Each row is followed by roughly how far along a hidden order it lies, from 0 to 10. A new part has a new order.
[  0.6 -24.5  20.8 -26.8 -30.2 -17.3  10.4 -43.1   9.7  -2.4   2.9   1.2
  17.4   6.5 -24.8 -18.3   2.9 -25.8   0.6 -10.4  24.5   4.0  42.1  -7.7
 -38.2  -8.5  -7.5  -0.9   5.8 -46.4 -10.4  -8.4  -2.3  -8.8  -5.4   0.9
 -22.1  18.2  15.1 -17.6 -30.7 -17.2 -23.1 -22.0 -22.1  10.3  16.4  10.8
  29.8  12.6 -46.2  46.4 -50.8   0.2  15.6  20.5  20.4   0.1   1.4 -24.2
  37.3  16.1  44.9 -15.1   6.0   5.5  10.5  11.3  -5.0   3.6   9.7   2.6
  -9.9  -4.5 -15.4 -14.4 -44.9  28.4  22.2  40.9  28.9  17.3  41.9 -27.8
  -9.1  17.9 -16.1  -1.1  10.1  44.4 -18.4 -32.4   3.1  -2.2   6.5  -8.8
 -16.7  42.8 -17.4  29.6 -36.0  -3.6   7.9   9.2  -1.9   2.4 -72.8  27.3
 -22.1 -20.0 -15.3  -1.9  -6.4 -12.3  -3.1   6.1  37.9  -9.8 -37.6 -26.5
  30.3 -20.9 -20.4  38.8  -4.8  40.3 -13.9  13.8 -13.4  -9.0 -12.7   2.3
   2.2   9.3   2.8  19.7  19.3   7.1 -23.1   7.2  18.5 -33.8  23.9  -1.2
  14.7  15.8 -26.1  -2.1   1.5  17.9 -23.1   2.1 -39.3  -1.5  -0.9 -30.2
   4.3  13.9  -5.5  19.0 -45.8  48.9   8.4  15.5 -11.8 -33.1  33.9  -2.1
 -78.0  -4.5 -31.6  26.6] : 0
[ -9.7  10.8  64.4  -8.9   0.6  -0.9  -1.8 -23.2   5.0  -8.0  -8.5   6.0
   1.4  -4.9  -9.1  54.5 -22.9  -7.9  -4.6  -6.9  -2.2  26.1   1.3 -13.0
  11.2 -14.0   1.4  -5.1  30.7 -20.4  -0.2  -1.6   4.9  -4.5   2.8  27.2
 -11.0   3.2  -3.6   7.0   0.9   6.4  43.9  11.5  14.8  -9.0  21.5   7.2
  32.6  -9.2   0.5 -14.1  38.2   3.5  -1.3  -8.8  17.1   1.6  16.9  -2.3
   3.6  19.4  -8.6 -20.8 -21.0  -1.3  13.9  -8.1   7.1  28.4   3.4 -21.8
   1.9 -11.0   0.1   8.8 -13.8   7.1 -10.0  12.3  18.0   1.1  13.3 -15.8
 -18.2   6.2 -10.5 -35.5   6.8  12.8  27.4 -22.7  -7.4  -4.4  -4.7  -1.3
  -1.7  38.6   5.5 -29.6   1.0  17.9  45.4   2.3   8.1  -0.6 -17.6 -10.8
   3.1   1.3  -3.6  10.5   4.0 -13.6   7.9   0.8  36.4   4.9   9.1   3.5
   0.4   7.7   5.4  10.2   7.4  10.3  -8.3  -2.6   7.2   7.5  -6.1 -23.1
   7.3  -2.1  -1.7   3.7   8.4   4.1 -24.4 -14.4 -30.0 -38.7 -32.9  15.4
  -9.0 -10.0  36.5  -1.9  21.1  -3.0 -12.3   3.3 -26.5   5.0  -0.2   6.6
  -1.8   0.0  -7.3  13.4  -5.7   2.0 -12.3  -2.6  13.1  17.2   4.8 -12.7
 -48.7  12.9 -22.1  -5.3] : 5
[ 10.5  16.4 -18.8  14.3  32.3   2.5   2.2  48.7 -17.5   3.7  -3.0 -21.3
   6.2  -6.1  22.5  -6.9   2.7  36.6  12.6  -2.5 -22.2 -17.8 -32.6  10.7
 -19.0   3.3  18.4   0.4 -14.9 -23.9 -30.9  14.2  -7.1  22.0   8.3 -10.0
  -8.5 -22.0   2.5  19.0  11.0  22.1 -22.4  28.4  12.0  11.2  -1.3 -16.8
 -31.8 -14.8  -5.5   0.1  52.1 -14.6 -17.4 -25.2   6.6  -5.8 -11.7  30.0
 -28.5  -1.2  -0.8  36.4  -5.9  -7.0   7.8  -7.8 -10.6   7.7   4.9  -4.6
 -14.3  12.5  24.4   6.6  21.3 -15.9  -2.9 -46.9 -47.7   5.4 -43.7  16.6
  -1.1  -6.3   1.0  10.8  -5.8 -12.0  45.9  51.9  -7.1  -3.9   4.8  26.3
  24.0  -8.6  -0.1 -45.1  14.1   8.7 -21.1  -8.8  -3.9   7.5  13.3 -17.7
  12.7  25.9 -22.5   5.9   7.4   3.5 -17.8  -2.1 -31.6  19.6  18.6  10.7
  -5.3   9.5   9.5 -29.1   4.7 -40.8  -9.3   7.3   6.9 -22.8 -12.0   2.5
   9.7  -3.2  -5.4 -22.0 -36.5   3.4   9.9   1.4  34.5  15.1 -11.9  -6.8
  -0.8   1.2  23.8 -10.6 -25.6  28.1  15.2  11.5  33.3   2.4   7.2  18.5
   0.1 -20.5   1.7 -14.0 -13.5 -36.4  -3.9 -24.5  -5.0   5.6 -22.9 -15.4
  28.6 -21.1  21.8  -5.7] : 6
[-13.3   4.0  82.0  -6.5 -20.7   8.1  -9.1 -40.6   9.7  -7.9 -12.7   9.4
 -21.0  -5.5 -28.2  32.0 -27.3 -11.2 -14.0   2.1   8.8  26.4  21.7 -24.0
  30.7 -19.9  -4.6  -1.7  39.3  16.9  21.4  -8.8   8.7 -37.3 -10.9  36.9
  -0.8   7.6 -18.2 -10.7  -9.2 -15.8  40.4 -12.2   6.3 -13.4  14.0   5.2
  44.3 -12.6  -2.1 -11.4  -3.1   9.2  17.1  -7.5   6.6   6.9  16.0 -13.2
  -2.0  16.5 -21.6 -36.2 -20.9  10.7  20.8 -14.8  13.9  17.4   2.7 -10.4
  10.7 -12.6 -21.6   1.4 -29.7   1.3  -7.5  34.9  37.5 -25.7  32.1 -20.3
 -11.4  -5.0   1.2 -55.5  16.5   1.3 -20.8 -49.3  -2.9  10.3  -1.3  -6.3
 -25.6  19.4  12.0  20.3  -7.0   7.9  55.8  15.3   8.4  -7.8 -28.1 -10.4
   5.5 -13.4   3.5   0.2  -4.5 -16.2   8.9  -7.5  48.4  -7.4  -2.2   3.4
   2.5   3.6   3.1  15.9   9.4  34.4  12.7 -12.9  -3.3  18.6  -4.5 -13.2
  -3.5   4.2  -2.0  19.2  33.6   1.4 -31.4  -6.1 -45.3 -38.2 -11.9  16.9
 -17.7 -11.6  10.7   6.8  22.1 -32.7 -16.9  -2.9 -48.7   5.6   2.5  -8.1
   0.2  13.6  -8.4  23.2  -9.6  38.6 -21.6  28.6  10.8  11.4   7.9  17.6
  -5.2  15.6 -49.4  -4.1] : 6
[  4.2   9.9  10.2 -12.6  34.8  -7.4   0.6  13.0 -15.0   0.0  -6.6 -14.0
  18.9  -4.3  15.9  29.3  -1.1   7.5  10.2 -12.0  -5.9  -1.1 -14.8   4.4
 -21.6  -7.0  13.3  -0.8  11.8 -45.5 -32.5   9.8  -0.5  30.9   8.4   3.5
 -15.8  -4.9   1.4  25.8   3.9  19.0 -46.5  -1.5  17.0  13.9  13.2  -3.4
  -2.4  -6.5   8.7   2.1  46.0   0.2  -8.8 -10.0   9.5  -4.1   1.1   7.2
 -17.7   9.4   2.6  14.7  -8.6 -15.5  10.3  -2.9 -11.1  23.0  15.3 -12.2
  -8.3   4.5  29.2   5.1  26.2  -9.2  -6.5 -28.6 -25.7  13.1 -37.7  18.3
   5.0  -4.1  -6.9   2.1  -5.4 -12.2  54.5  26.4  -4.5  -9.6   2.5  14.3
   6.3   0.4  -7.4 -40.2  17.1  15.3  -0.1 -11.1  -2.8   9.2   3.1 -13.8
  20.4   4.5 -26.6  12.2   6.7  13.3 -27.5   4.4  -8.0  20.0  20.3   0.7
  -9.0   8.2   3.4 -33.4   6.0 -21.5  -9.4   3.5   3.7 -27.9 -14.1 -15.0
  10.0   1.3  -0.3 -10.7 -21.8   5.9   1.7 -12.5  26.7 -12.4 -11.3   1.0
  -2.5   4.3  24.9 -12.6   5.5  29.8  -2.3   6.7  17.8   6.8   7.0  15.3
  -2.6 -20.3   0.4  -0.1  -9.4 -38.1  -0.1 -17.1  -3.2  24.2 -25.5 -35.4
 -19.4   6.2   7.8  -2.3] : 4
[ -9.2  36.4  39.6  23.5  17.1  16.9 -12.8  37.9  -8.9   0.2 -14.0  -8.3
 -10.2 -22.4   5.3  53.4 -46.5  16.0  -4.7  -1.4  -4.9  15.1 -13.8  -8.7
  18.7  -7.8  12.8  -5.5  23.4   8.4  10.8   8.5   0.5 -21.3   1.5  48.8
  10.2 -11.3 -20.7   9.9  25.1  19.0   4.6   4.2  29.0  -5.3   7.9 -13.6
   1.4 -31.5   5.6 -27.8  94.3 -19.6 -15.7 -34.8   3.0   3.3  14.9  18.1
 -34.2  12.2 -38.1  -7.1 -21.4   1.3  11.5 -21.3  20.5  19.0   4.2 -12.6
  12.6   6.5   7.1  15.6  12.0 -36.9 -18.8 -50.3 -14.5 -31.0 -33.1  17.6
 -22.2 -19.8   0.8 -63.7  -1.5 -23.1  17.7  24.0  -8.7  15.4  11.4   7.4
  13.4 -32.7  31.6 -35.7  17.7  11.0  41.8   9.8   6.5  -3.2  36.5 -30.8
  18.6  16.6  -1.2  11.2  13.8 -30.7   7.7 -25.0  14.9  17.6  45.8  23.9
 -18.5  20.9  12.5 -13.9  13.8   0.4  10.1 -13.2   5.7  11.1 -21.8 -20.9
   3.2  -5.7  -8.6   1.0 -14.2   1.0  -5.8 -14.0 -21.5 -17.5 -35.4  11.3
 -29.6 -19.3  45.7  -3.3   9.5 -14.1   8.5   8.2  -6.4   3.9  -1.0  10.3
  -6.5  -3.1  -7.7  -3.4  29.2  -9.1 -20.6  -9.9  20.6  42.0  -9.6 -12.0
  55.4   4.9 -16.2 -32.2] : 10
[ 10.8  12.2 -16.2   3.7  54.8  -8.3   8.2  43.7 -18.6   0.9   3.2 -21.8
  40.8  10.6  30.3  18.8  10.1  29.5  18.1 -14.2 -24.6 -14.1 -31.4  18.4
 -39.1   1.9  16.9  -2.5 -29.5 -53.5 -50.2  17.3  -9.2  48.3  18.6 -19.4
 -13.9 -14.2  11.2  38.7   4.3  31.6 -57.1  31.4   9.6  10.7   4.3  -6.9
 -34.5  13.2  -4.4   8.0  61.3 -14.9 -26.1 -14.6  14.3 -12.0  -9.9  33.0
  -4.0   0.8  21.9  45.7   9.0 -22.8  -7.7   5.8 -19.6  15.0  16.2 -13.9
 -16.2   9.6  45.5   4.5  40.2  -2.9   5.4 -86.7 -50.7  46.4 -36.3   8.4
 -11.8  10.4  -9.1  41.6 -17.2 -11.3  74.5  52.5  -6.0 -22.3   1.9  26.8
  27.9  10.0  -7.1 -82.6  13.0  16.4 -41.4 -20.3  -3.3  15.4  15.3  -5.0
  -0.1  32.0 -22.9  14.6   6.2  19.4 -12.0  11.5 -42.9  24.1  13.5   0.4
   0.9   9.8   5.6 -35.3  -4.5 -56.5 -23.8  18.7   9.6 -36.1  -7.8 -14.8
  12.6  -4.6   0.1 -22.7 -36.3   2.4   8.7  -6.1  49.1  11.3 -17.9  -7.5
   9.3   3.2  30.7 -22.0 -16.1  53.5  16.5  12.5  36.5  -2.1   0.4  31.6
   0.4 -19.7   1.7 -22.2 -42.8 -54.7  11.5 -41.5  -5.5   5.4 -26.2 -49.7
 -45.8  -7.1  39.2   1.1] : 4
[ -3.8 -14.0  29.2 -17.4 -48.7  -4.3  -1.1 -51.7  12.4  -3.1  -6.0   8.9
   4.2  -6.7 -30.7 -14.3  -7.1 -28.9 -10.3  -1.7  36.9  12.3  39.5 -17.4
  28.4  -9.6  -8.7   0.8  12.7  -7.6  13.0 -12.1   2.6 -35.4 -15.7  11.4
  -4.7  19.5  -0.4 -32.9 -21.7 -23.1  17.0 -36.4 -12.6   3.9  10.4   8.5
  34.1   0.0 -23.6  18.4 -60.3   4.5  27.9  13.0   4.8   6.4   8.3 -28.2
  19.3  11.4  13.6 -38.9   1.2  15.7  13.6  -1.7   9.7  -7.2   3.5   9.0
   2.4  -9.5 -36.0 -13.4 -50.2   9.8  11.8  39.5  45.9 -12.0  41.0 -21.2
  -3.5   5.1  -2.1 -35.1  17.7  33.5 -37.4 -45.3   3.5  14.0   7.6 -16.6
 -27.9  19.2  -1.5  47.5 -33.6  -9.3  32.6  21.2   1.5  -5.2 -47.3  14.1
 -11.9 -29.5  -4.3  -6.8  -6.7 -20.5   2.0  -6.4  49.1 -16.1 -28.5 -19.7
  15.7 -14.9 -15.9  38.4   2.5  66.5   6.5  -3.1 -16.7  12.5  -9.3   2.0
  -6.7   9.0   0.8  26.8  25.1   2.7 -21.2   6.7 -22.7 -33.8  10.0   2.7
  -1.7   6.1 -25.0   8.0  14.0 -23.7 -24.3  -3.7 -37.9  -1.0   0.6 -33.4
   1.8  15.9  -4.3  23.9  -4.4  64.7  -4.7  36.6  -2.8 -16.4  37.9  22.1
 -15.3   3.3 -37.1  15.0] : 3
[ 18.5   7.4  -6.3 -11.3  14.3  -6.4   8.1  22.1  -3.6   1.2  13.6 -23.0
  49.0  21.3  -1.4 -13.5  11.1   2.3  16.0 -24.6   8.3 -16.0  11.6   5.1
 -41.1   1.1  12.4   1.2 -35.2 -48.7 -40.3   4.3  -7.1  -4.4  10.1 -21.6
 -16.9  -1.5   3.7   4.0 -10.9   4.7 -59.3 -31.3  -0.6  21.7   0.6 -13.4
 -19.6  24.9 -57.1  49.3  61.5  -1.4  -7.9   9.5  18.0  -6.4 -28.6  10.4
  25.8  -7.9  42.9  33.7  19.5  15.1 -14.0  12.6 -18.8  -5.3  20.8  17.8
 -24.0  10.8  14.5 -11.0 -14.4  10.5  32.0 -99.9 -32.8  39.6  -7.5 -10.0
 -12.4  19.7 -13.0  52.8 -14.9  20.6  13.9  31.3  -1.7  -4.5  22.0  20.9
   6.9  19.5 -14.4 -12.9 -35.6  -4.8 -29.6   2.3  -9.0   5.0 -37.0  18.8
  -6.4  27.8  -9.0  -3.3   5.6  13.3   0.9   2.9   2.3  13.6  -6.9 -27.3
  14.0 -10.9  -8.8   7.4 -12.0 -18.9  -8.0  27.9 -11.2 -38.8 -29.3  10.8
  -2.2  10.2   5.5  -1.2 -17.4  -0.7  -8.2  10.8  26.9   2.2  24.9 -14.3
  16.8  12.5 -20.5 -10.2 -30.5  44.6   0.1   9.6  -0.5 -15.7  -2.8   1.7
   3.7   0.6  -8.0 -10.9 -46.5   6.4  12.0 -11.7 -13.0 -29.6  -1.7 -22.8
 -28.0 -12.0  -6.3  20.4] : 1
[  1.0  36.0  26.4  19.0  96.0  15.2  -9.7  38.6 -13.8   1.8 -10.7 -12.3
  -8.2 -13.9  17.3  32.6 -14.2  30.7  -0.5  -2.3 -14.7  -0.1 -24.5  -6.1
  -5.3  -2.8  19.9   0.0   8.2   6.0  -3.9  10.6   0.1 -12.3   3.6  26.9
   6.4 -18.2 -16.8   9.6  27.4  18.4  -4.9   5.5  28.2   7.0   1.4 -19.8
 -14.6 -33.9   5.8 -27.8  93.2  -8.4  -9.8 -37.8  -6.0   2.2  -2.1  27.3
 -41.4   2.2 -30.8  24.5 -19.5   3.1   9.9 -18.7   1.5  14.6  -0.3  -0.8
   2.7   6.6  10.0  11.7  26.8 -33.1 -25.5 -53.6 -19.5 -13.5 -46.8  23.8
   0.3 -17.2   5.1 -27.9  -3.3 -31.1  32.1  31.1  -7.1  11.0   8.6  19.9
  11.5 -29.7  21.7 -23.3  13.6  -1.0  12.7   4.1  -0.4  -0.6  43.7 -25.9
  34.0  20.3 -10.9   6.0  13.2  -3.2  -7.5 -19.2  -5.1  17.4  37.9  22.4
 -16.7  16.5   9.9 -26.0  15.6 -52.5  15.8  -8.4   4.9  -4.9 -16.5  -3.5
   3.2  -1.8  -5.3  -8.1 -28.6   0.8  -4.2  -4.2  -0.9   3.0 -20.3   4.0
 -19.4  -7.4  33.1   0.4   4.3  -7.3  11.1   6.8  16.1   5.7   5.7  17.9
  -5.4 -11.2  -5.1  -8.6  36.1 -23.9 -17.4 -17.5   7.2  29.8 -26.7  -4.3
  82.4  -8.1  -3.4 -26.6] : 8
[ -0.8  -3.4  17.2  -5.8 -16.9  -6.3   5.4 -20.4   4.4  -2.5  -2.5  -4.7
  -1.4   0.3  -9.4  -7.6  -3.1  -0.5   2.6  -2.2  -1.4   0.4   8.2  -5.2
   6.6  -5.6   0.9  -2.3  -1.3 -17.0 -10.4   0.8  -2.5   0.6  -3.0  20.0
 -17.6   0.8  12.0  -3.1 -10.2  -0.7  -2.9  20.7 -10.4  -3.9   8.4   0.5
  20.5  -9.7 -24.6  26.5 -20.7  -9.7   1.2   8.3  17.8   0.2  -1.8  -3.7
   9.0  11.6  14.1 -10.5  -9.9   4.6  14.0  -2.1   2.0   9.3   3.5  -7.5
 -10.7  -4.1  -2.9  -5.1 -22.0   9.9  10.3   6.3  14.7  13.1  17.2 -20.5
  -8.0   8.6  -6.5  -4.7  10.2  11.4  -0.2 -20.8   0.6   0.7   1.5  -1.9
  -1.0  24.8  -6.8 -12.3 -11.3   1.3   8.5   6.8   2.2   3.9 -36.0   4.8
 -12.3  -4.8 -17.6   0.2  -3.9 -13.6  -6.5   4.4  17.8  -6.5 -16.0  -5.4
  18.3  -9.7  -5.4  18.2   1.6  17.2 -14.7   4.9  -1.7  -2.8  -5.6  -3.5
   5.9   0.7  -2.7   5.5   3.0   5.0 -16.5   2.5   1.6 -22.7  -5.7   5.5
   7.9   3.7   0.2   0.9   1.6  11.2  -4.8   3.2 -13.0   2.7   5.7 -10.2
   4.1   0.6  -3.8   9.1 -25.1  22.6   1.3  -3.1  -2.7 -17.6  20.4  -3.7
 -42.4  -9.2 -15.8  17.3] : 3
